Below are the code and all the weights of a small trained network. Each question names an input and a target symbol and asks about switching units off, where a switched-off unit gives its printed mean instead of its output.

import numpy as np


def w(rows, s, z=0):
    codes = np.array(rows[::2]) - 128.0
    scale = np.full(codes.shape[1], s)
    scale[-1] = z or s
    return codes * scale


def norm(h):
    return h / np.sqrt((h * h).mean(-1, keepdims=True) + 1e-5)


def softmax(a):
    e = np.exp(a - a.max(-1, keepdims=True))
    return e / e.sum(-1, keepdims=True)


def log_softmax(a):
    a = a - a.max(-1, keepdims=True)
    return a - np.log(np.exp(a).sum(-1, keepdims=True))


def net(x, mask):
    ids = ['αβεθλξπστφψω'.index(c) for c in x.split()]
    T = len(ids)
    res = E[ids] + P[:T]
    u = 0
    for l in range(3):
        r = norm(res)
        for j in range(3):
            rows = slice(4 * j, 4 * j + 4)
            q, k, v = (r @ M[l][rows].T for M in (Q, K, V))
            z = softmax(np.where(np.tri(T) > 0, q @ k.T / 4**0.5, -1e9)) @ v
            o = O[l][rows]
            res = res + np.where(mask[u + j], z, o[:, -1]) @ o[:, :-1]
        u += 3
    return log_softmax(norm(res)[-1] @ U[:, :-1].T + U[:, -1])


Q, K, V, O = {}, {}, {}, {}
E = w([
[75,88,122,114,113],'α',
[159,185,98,169,141],'β',
[175,164,69,180,82],'ε',
[99,120,102,147,75],'θ',
[157,116,136,197,186],'λ',
[134,107,136,143,189],'ξ',
[161,167,81,145,79],'π',
[180,183,79,148,125],'σ',
[108,175,89,105,127],'τ',
[116,75,137,162,152],'φ',
[158,138,249,118,62],'ψ',
[89,94,149,141,184],'ω',
],0.019)
P = w([
[129,168,169,56,102],'0',
[227,118,134,52,132],'1',
[183,93,118,3,165],'2',
[167,105,136,26,165],'3',
[90,191,205,194,235],'4',
[10,252,231,249,135],'5',
[47,215,200,222,158],'6',
[63,142,117,134,146],'7',
[130,77,110,45,121],'8',
[96,112,113,82,123],'9',
[40,174,158,160,142],'10',
],0.0056)
Q[0] = w([
[48,153,169,44,110],'0.h0',
[127,103,104,136,125],'0.h0',
[145,99,52,154,145],'0.h0',
[135,116,163,145,84],'0.h0',
[155,177,169,6,164],'0.h1',
[153,183,102,138,171],'0.h1',
[173,135,163,109,137],'0.h1',
[71,136,115,68,185],'0.h1',
[106,49,125,112,121],'0.h2',
[90,166,145,192,175],'0.h2',
[168,210,106,116,119],'0.h2',
[180,131,181,124,101],'0.h2',
],0.013)
K[0] = w([
[158,147,230,97,80],'0.h0',
[108,141,115,138,132],'0.h0',
[76,148,95,166,165],'0.h0',
[122,118,105,90,105],'0.h0',
[138,109,9,72,165],'0.h1',
[161,152,83,188,137],'0.h1',
[163,145,97,101,162],'0.h1',
[63,105,73,156,160],'0.h1',
[160,108,185,88,105],'0.h2',
[118,156,174,163,156],'0.h2',
[99,144,43,154,140],'0.h2',
[173,67,119,137,142],'0.h2',
],0.014)
V[0] = w([
[95,127,4,145,181],'0.h0',
[85,156,143,155,119],'0.h0',
[150,173,195,83,106],'0.h0',
[107,87,125,109,120],'0.h0',
[146,129,147,108,118],'0.h1',
[92,129,95,162,159],'0.h1',
[186,144,201,92,124],'0.h1',
[107,125,126,88,140],'0.h1',
[106,164,127,136,135],'0.h2',
[142,150,141,109,124],'0.h2',
[125,88,78,139,153],'0.h2',
[144,96,222,126,116],'0.h2',
],0.015)
O[0] = w([
[90,2,59,78,144,207],'0.h0',
[78,133,72,115,144,138],'0.h0',
[135,245,214,133,39,114],'0.h0',
[163,161,104,73,177,54],'0.h0',
[116,77,134,133,140,113],'0.h1',
[150,210,123,120,106,150],'0.h1',
[75,2,195,132,138,107],'0.h1',
[189,63,123,147,132,76],'0.h1',
[92,139,147,133,140,180],'0.h2',
[92,126,117,109,147,141],'0.h2',
[199,79,179,147,112,115],'0.h2',
[115,211,87,120,85,2],'0.h2',
],0.0093,0.0069)
Q[1] = w([
[195,191,61,109,161],'1.h0',
[207,46,246,120,57],'1.h0',
[167,105,62,75,178],'1.h0',
[211,70,162,98,8],'1.h0',
[25,168,70,142,137],'1.h1',
[94,148,201,232,134],'1.h1',
[170,47,85,118,102],'1.h1',
[144,77,137,54,177],'1.h1',
[160,77,155,184,206],'1.h2',
[232,8,125,41,112],'1.h2',
[86,156,40,74,154],'1.h2',
[72,121,67,134,109],'1.h2',
],0.012)
K[1] = w([
[179,144,82,184,157],'1.h0',
[155,197,248,108,56],'1.h0',
[116,207,103,81,102],'1.h0',
[187,170,181,109,48],'1.h0',
[112,59,43,140,172],'1.h1',
[167,86,146,71,75],'1.h1',
[62,184,143,121,117],'1.h1',
[108,163,145,165,93],'1.h1',
[191,154,172,148,90],'1.h2',
[79,225,156,146,85],'1.h2',
[121,135,68,186,161],'1.h2',
[112,89,122,187,171],'1.h2',
],0.016)
V[1] = w([
[96,152,130,168,188],'1.h0',
[182,180,69,99,254],'1.h0',
[96,73,152,88,108],'1.h0',
[95,40,12,163,175],'1.h0',
[144,88,77,178,106],'1.h1',
[52,151,149,39,158],'1.h1',
[88,96,149,92,238],'1.h1',
[155,83,141,253,156],'1.h1',
[209,161,252,142,233],'1.h2',
[138,232,193,203,136],'1.h2',
[219,101,82,145,34],'1.h2',
[108,122,132,194,127],'1.h2',
],0.014)
O[1] = w([
[119,176,147,115,129,156],'1.h0',
[172,114,28,142,123,136],'1.h0',
[76,129,152,176,122,134],'1.h0',
[58,114,73,162,218,253],'1.h0',
[108,143,75,159,98,173],'1.h1',
[97,121,160,42,161,111],'1.h1',
[94,56,161,94,176,145],'1.h1',
[123,87,129,225,98,171],'1.h1',
[248,90,154,154,165,71],'1.h2',
[159,145,124,192,88,91],'1.h2',
[98,88,108,102,31,133],'1.h2',
[104,104,141,170,109,160],'1.h2',
],0.014,0.016)
Q[2] = w([
[138,126,148,145,76],'2.h0',
[185,92,87,92,62],'2.h0',
[164,183,94,139,108],'2.h0',
[105,74,128,171,75],'2.h0',
[148,253,157,42,66],'2.h1',
[152,193,97,107,141],'2.h1',
[165,153,181,163,205],'2.h1',
[67,167,102,189,124],'2.h1',
[230,74,109,97,147],'2.h2',
[113,145,153,171,116],'2.h2',
[125,92,146,99,82],'2.h2',
[108,169,65,135,100],'2.h2',
],0.017)
K[2] = w([
[170,159,89,74,130],'2.h0',
[77,191,165,75,111],'2.h0',
[142,164,168,61,121],'2.h0',
[132,154,185,230,112],'2.h0',
[178,244,203,172,77],'2.h1',
[124,253,142,134,148],'2.h1',
[167,174,101,114,58],'2.h1',
[48,183,126,206,144],'2.h1',
[242,52,158,124,61],'2.h2',
[172,209,138,116,152],'2.h2',
[143,111,96,91,115],'2.h2',
[128,110,117,184,172],'2.h2',
],0.015)
V[2] = w([
[132,156,179,153,105],'2.h0',
[197,90,121,117,153],'2.h0',
[104,65,93,105,130],'2.h0',
[129,124,154,153,157],'2.h0',
[151,7,108,72,84],'2.h1',
[140,178,147,132,127],'2.h1',
[145,226,169,147,133],'2.h1',
[189,71,115,65,74],'2.h1',
[94,135,81,84,163],'2.h2',
[74,29,116,163,148],'2.h2',
[143,177,120,147,48],'2.h2',
[76,102,184,74,114],'2.h2',
],0.013)
O[2] = w([
[148,139,90,46,109,106],'2.h0',
[24,188,107,150,161,63],'2.h0',
[109,138,158,182,112,166],'2.h0',
[111,118,71,171,128,140],'2.h0',
[128,33,136,79,7,88],'2.h1',
[134,169,95,170,131,85],'2.h1',
[143,228,77,206,155,59],'2.h1',
[104,36,124,122,1,2],'2.h1',
[148,187,180,191,125,187],'2.h2',
[174,156,193,31,37,245],'2.h2',
[148,137,114,115,244,88],'2.h2',
[239,114,49,156,69,130],'2.h2',
],0.0082,0.0083)
U = w([
[83,83,219,151,111,48],'α',
[175,39,168,126,117,184],'β',
[60,131,93,185,63,142],'ε',
[80,112,173,42,183,135],'θ',
[137,187,171,128,93,253],'λ',
[181,90,63,137,99,125],'ξ',
[202,123,102,94,201,173],'π',
[145,211,175,169,194,105],'σ',
[149,129,80,60,114,94],'τ',
[181,96,147,245,177,86],'φ',
[158,217,47,97,136,131],'ψ',
[144,167,152,140,142,70],'ω',
],0.011,0.0037)

Each question gives the input, a string of symbols that net reads in full, and the target symbol t.
The units are the heads (4 rows each of Q, K, V and O). Each row of codes is followed by its name. A weight is (code - 128) times the scale printed after its matrix; where a second scale follows, it is the last column's (O and U).
mask holds one flag per head, layer by layer. A switched-off head (its flag False) gives its mean, the last column of its rows in O, instead of its output. The means were averaged over made-up inputs and are rounded, as every weight is.
A unit's drop is (log p(t) with every unit on - log p(t) with that unit switched off) / (log p(t) with every unit on - log p(t) with every unit switched off).
The circuit of an input: a set's keep is (log p(t) with only the set's units on - log p(t) with every unit switched off) / (log p(t) with every unit on - log p(t) with every unit switched off). Starting from all 9 units, units are removed one at a time, each time the one whose removal leaves the highest keep (on an exact tie, the one counted first), for as long as the keep stays at least 0.8.
circuit, biggest first: the units of the circuit, biggest drop first
most important unit: the unit with the biggest drop
heads that matter: for each layer, one digit per head in row order, 1 if its drop is at least 0.15 and else 0, layers parted by /
input ε φ σ σ θ θ θ α ε, target ψ: heads that matter	010 / 110 / 000
input τ ε ε λ, target θ: most important unit	0.h0
input ε ε β, target ε: heads that matter	000 / 011 / 000
input ε β τ β θ ξ, target θ: circuit, biggest first	[0.h1; 1.h1]
input α ε τ ψ ε ε θ σ λ β ε, target β: circuit, biggest first	[0.h1; 1.h0; 0.h0]
input ξ λ ψ λ λ ω λ, target φ: heads that matter	110 / 001 / 000
input λ ε ε ξ ω, target ε: circuit, biggest first	[1.h1; 1.h2]
input τ π ε β, target θ: circuit, biggest first	[1.h1; 0.h2]
input σ ε ξ θ, target α: heads that matter	111 / 100 / 000
input λ θ ω, target φ: heads that matter	001 / 001 / 000
input λ ε π, target φ: circuit, biggest first	[1.h2; 0.h2]
input φ ω ε, target ξ: heads that matter	101 / 100 / 010
input ε τ τ ε ε τ ε ω φ, target θ: heads that matter	101 / 010 / 000
input λ β α α, target φ: circuit, biggest first	[1.h2; 0.h2]
input λ τ φ ω λ, target θ: heads that matter	111 / 001 / 011
input φ λ τ ξ ξ, target φ: circuit, biggest first	[1.h2]
input ε ε τ, target ε: heads that matter	000 / 011 / 000
input π θ θ τ ω ω, target ψ: heads that matter	111 / 100 / 000
input λ ξ σ, target φ: heads that matter	000 / 001 / 000
input σ λ ω, target α: circuit, biggest first	[0.h1; 0.h0; 1.h0]
input θ ε ε φ, target ψ: most important unit	1.h1
input τ τ λ ε, target θ: heads that matter	000 / 010 / 000
input φ ε θ, target ξ: circuit, biggest first	[0.h0; 0.h2; 1.h0]
input τ ψ α β τ φ, target θ: circuit, biggest first	[0.h2; 0.h1; 1.h1]
